x =
[[135 128 138 126 138 131 149 147 149 126 139 128 128 135 135 146]
 [128 132 138 129 125 133 124 127 125 129 126 127 131 133 127 131]
 [134 126 121 128 111 124 113 116 119 128 112 123 123 128 135 105]
 [134 126 110 131 125 121 125 121 125 130 126 128 121 126 134 114]
 [138 130 141 127 110 131 116 123 123 126 110 121 128 137 138 115]
 [140 129 134 127 121 128 129 129 133 126 122 124 124 137 140 124]
 [127 136 126 136 127 132 116 122 113 135 126 134 136 134 127 120]
 [129 133 133 131 110 131 107 116 111 130 110 125 132 134 129 109]]
x[0, 0]	135
x[0, 8]	149
x[:, 9]	[126, 129, 128, 130, 126, 126, 135, 130]
x[2, 1]	126
x[:, 10]	[139, 126, 112, 126, 110, 122, 126, 110]
x[:, 14]	[135, 127, 135, 134, 138, 140, 127, 129]
x[:, 7]	[147, 127, 116, 121, 123, 129, 122, 116]
x[3, 1]	126
x[3, 8]	125
x[:, 5]	[131, 133, 124, 121, 131, 128, 132, 131]
x[6, 12]	136
x[3]	[134, 126, 110, 131, 125, 121, 125, 121, 125, 130, 126, 128, 121, 126, 134, 114]
x[1, 6]	124
x[4, 14]	138
x[4, 7]	123
x[7, 6]	107
x[3, 2]	110
x[6, 9]	135
x[2]	[134, 126, 121, 128, 111, 124, 113, 116, 119, 128, 112, 123, 123, 128, 135, 105]
x[7, 10]	110
x[3, 7]	121
x[1]	[128, 132, 138, 129, 125, 133, 124, 127, 125, 129, 126, 127, 131, 133, 127, 131]
x[3, 3]	131
x[1, 5]	133
x[0, 3]	126
x[2, 7]	116
x[7, 0]	129
x[3, 6]	125
x[5, 10]	122
x[5, 8]	133
x[5, 3]	127
x[6]	[127, 136, 126, 136, 127, 132, 116, 122, 113, 135, 126, 134, 136, 134, 127, 120]
x[4, 11]	121
x[1, 0]	128

M = [[127, 128, 129, 130, 142, 130], [137, 118, 153, 137, 131, 145], [135, 132, 120, 119, 117, 127], [153, 134, 141, 122, 127, 146], [112, 120, 107, 125, 109, 108], [135, 122, 130, 123, 122, 130], [118, 113, 117, 118, 113, 124], [126, 138, 118, 119, 129, 124]]
M[0,0] => 127
M[3,0] => 153
M[2,2] => 120
M[6,3] => 118
M[6,0] => 118
M[6,5] => 124
M[5,1] => 122
M[:, 1] => [128, 118, 132, 134, 120, 122, 113, 138]
M[7,4] => 129
M[5,0] => 135
M[:, 0] => [127, 137, 135, 153, 112, 135, 118, 126]
M[:, 5] => [130, 145, 127, 146, 108, 130, 124, 124]
M[7,2] => 118
M[0,1] => 128
M[:, 2] => [129, 153, 120, 141, 107, 130, 117, 118]
M[4,3] => 125
M[2,1] => 132
M[7,1] => 138
M[0,2] => 129
M[:, 3] => [130, 137, 119, 122, 125, 123, 118, 119]
M[7,0] => 126
M[4,0] => 112
M[1,2] => 153
M[4,4] => 109
M[5] => [135, 122, 130, 123, 122, 130]

A =
[[126 128 134 129 127 125]
 [120 130 143 121 137 119]
 [115 110 127 122 118 120]
 [116 130 141 135 128 114]
 [123 117 155 144 145 137]
 [132 121 134 141 113 128]
 [116 122 137 138 134 123]
 [123 140 135 126 128 122]]
A[0][0] => 126
A[0][5] => 125
A[1][1] => 130
A[0][3] => 129
A[:, 5] => [125, 119, 120, 114, 137, 128, 123, 122]
A[7][5] => 122
A[4][5] => 137
A[1][0] => 120
A[5][3] => 141
A[7][2] => 135
A[2][5] => 120
A[6][1] => 122
A[3][0] => 116
A[5][2] => 134
A[5] => [132, 121, 134, 141, 113, 128]
A[0] => [126, 128, 134, 129, 127, 125]
A[6][0] => 116
A[1][3] => 121
A[1][2] => 143

a =
[[119 130 129 132 134 130 134 125 135 134 127]
 [126 131 124 131 128 126 130 134 125 120 125]
 [123 133 133 127 136 136 130 128 133 131 131]
 [118 143 129 111 153 153 125 131 134 124 143]
 [124 128 128 130 126 126 133 122 128 129 126]
 [121 129 130 127 123 128 139 123 136 143 124]
 [140 118 131 138 119 116 119 129 121 125 126]
 [134 125 122 128 126 122 120 133 121 115 129]
 [141 115 133 141 113 114 121 120 128 136 124]
 [132 128 131 137 123 125 132 133 126 130 120]
 [137 126 126 128 119 125 127 133 123 133 126]
 [123 130 127 125 129 128 131 131 128 124 129]
 [128 129 131 132 122 124 130 127 127 123 126]
 [133 129 134 132 131 131 122 129 126 123 129]]
Indices start at 0.
row 0 col 0	119
row 12 col 5	124
row 12 col 3	132
row 5 col 2	130
row 9 col 5	125
row 6 col 0	140
row 13 col 8	126
row 5 col 1	129
row 2 col 0	123
row 12 col 7	127
row 13 col 2	134
row 4 col 3	130
row 0 col 6	134
row 1 col 0	126
row 4 col 1	128
row 5 col 9	143
row 10 col 9	133
row 11 col 2	127
row 11 col 4	129
row 2 col 3	127
row 9 col 0	132
row 6 col 2	131
row 8 col 10	124
row 5 col 3	127
row 0 col 5	130
row 6 col 9	125
row 7 col 3	128
row 10 col 8	123
row 2 col 4	136
row 8 col 0	141
row 12 col 0	128
row 1 col 3	131
row 4 col 10	126
row 13 col 4	131
row 3 col 6	125
row 9 col 6	132
row 4 col 6	133
row 2 col 8	133

B = [147 152 152 122 137 108 119 123 116]
B[0]: 147
B[5]: 108
B[4]: 137
B[3]: 122

grid =
array([[126, 148, 133, 114, 107, 121],
       [130, 135, 136, 118, 120, 114],
       [137, 134, 140, 113, 105, 115],
       [139, 123, 137, 124, 118, 132],
       [126, 131, 138, 120, 124, 111],
       [125, 140, 132, 115, 118, 115],
       [130, 126, 135, 122, 114, 127],
       [131, 138, 135, 118, 117, 117],
       [126, 132, 138, 136, 119, 133],
       [133, 130, 137, 119, 116, 116],
       [126, 125, 133, 126, 112, 133],
       [137, 134, 134, 125, 118, 123],
       [128, 125, 141, 124, 118, 133],
       [129, 140, 138, 118, 114, 113],
       [142, 130, 131, 130, 124, 124],
       [143, 132, 126, 130, 117, 132]])
Rows and columns are counted from 0.
row 0 col 0	126
row 4 col 0	126
row 6 col 0	130
row 7 col 0	131
row 2 col 1	134
row 11 col 0	137
row 10 col 2	133
row 8 col 1	132
row 0 col 2	133
row 0 col 4	107
row 7 col 5	117
row 4 col 4	124
row 0 col 5	121
row 6 col 2	135
row 14 col 2	131
row 5 col 5	115
row 9 col 4	116
row 4 col 5	111
row 9 col 1	130
row 15 col 1	132
row 3 col 3	124
row 5 col 3	115
row 3 col 5	132
row 3 col 1	123
row 6 col 1	126
row 1 col 3	118
row 0 col 3	114
row 10 col 0	126
row 11 col 5	123
row 15 col 2	126
row 4 col 3	120
row 2 col 4	105
row 13 col 0	129
row 2 col 0	137
row 1 col 0	130

X =
135  137  119  136  137
137  138  118  138  139
137  137  119  137  137
136  136  120  136  136
137  137  119  137  137
132  134  122  133  134
138  139  117  138  139
136  136  120  136  137
137  138  118  138  138
140  141  115  141  141
140  140  115  140  140
141  142  114  141  143
140  140  115  140  141
140  141  115  140  141
103  102  154  103  101
137  137  118  137  138
X[0,0]: 135
X[15,2]: 118
X[-8,1]: 138
X[4,-1]: 137
X[14]: [103, 102, 154, 103, 101]
X[-5,-1]: 143
X[3,4]: 136
X[12,1]: 140
X[-16]: [135, 137, 119, 136, 137]
X[1,1]: 138
X[9,2]: 115
X[-4,-5]: 140
X[1,0]: 137
X[-6,-5]: 140
X[2,3]: 137
X[-10]: [138, 139, 117, 138, 139]
X[:, 3]: [136, 138, 137, 136, 137, 133, 138, 136, 138, 141, 140, 141, 140, 140, 103, 137]
X[15,-1]: 138
X[:, -3]: [119, 118, 119, 120, 119, 122, 117, 120, 118, 115, 115, 114, 115, 115, 154, 118]
X[-3,-4]: 141
X[5,1]: 134
X[13,0]: 140
X[-9,-3]: 120
X[-2,3]: 103
X[-9,0]: 136

data =
[[143 127 134 150 136 126 128 140 131 125 144 114 134 128 117]
 [130 126 124 109 124 131 138 128 121 130 128 147 129 132 136]
 [133 128 132 112 129 121 132 129 128 125 123 156 122 127 142]]
data[-3,-15]: 143
data[-3,-7]: 131
data[0,-6]: 125
data[-3]: [143, 127, 134, 150, 136, 126, 128, 140, 131, 125, 144, 114, 134, 128, 117]
data[-1,-11]: 129
data[0,-4]: 114
data[2,-4]: 156
data[:, 8]: [131, 121, 128]
data[:, 10]: [144, 128, 123]
data[1,-11]: 124
data[0,-2]: 128
data[2,-5]: 123
data[-2]: [130, 126, 124, 109, 124, 131, 138, 128, 121, 130, 128, 147, 129, 132, 136]

m =
[[134 120 129 139 129 121 130 131 121 130 144 125 106 124 136 118]
 [129 138 139 130 127 136 129 120 112 135 133 120 113 126 139 126]]
m[-2, -16]	134
m[-1, 15]	126
m[0, -1]	118
m[-1]	[129, 138, 139, 130, 127, 136, 129, 120, 112, 135, 133, 120, 113, 126, 139, 126]
m[-2, 13]	124
m[0, -9]	131
m[0, 14]	136
m[:, 2]	[129, 139]
m[0, 6]	130
m[-2]	[134, 120, 129, 139, 129, 121, 130, 131, 121, 130, 144, 125, 106, 124, 136, 118]
m[-2, -15]	120

arr = [121 130 127 138 124 128 126 125 130 123 125 154 125 132 121]
arr[-15]: 121
arr[5]: 128
arr[-2]: 132
arr[6]: 126
arr[-4]: 154
arr[1]: 130
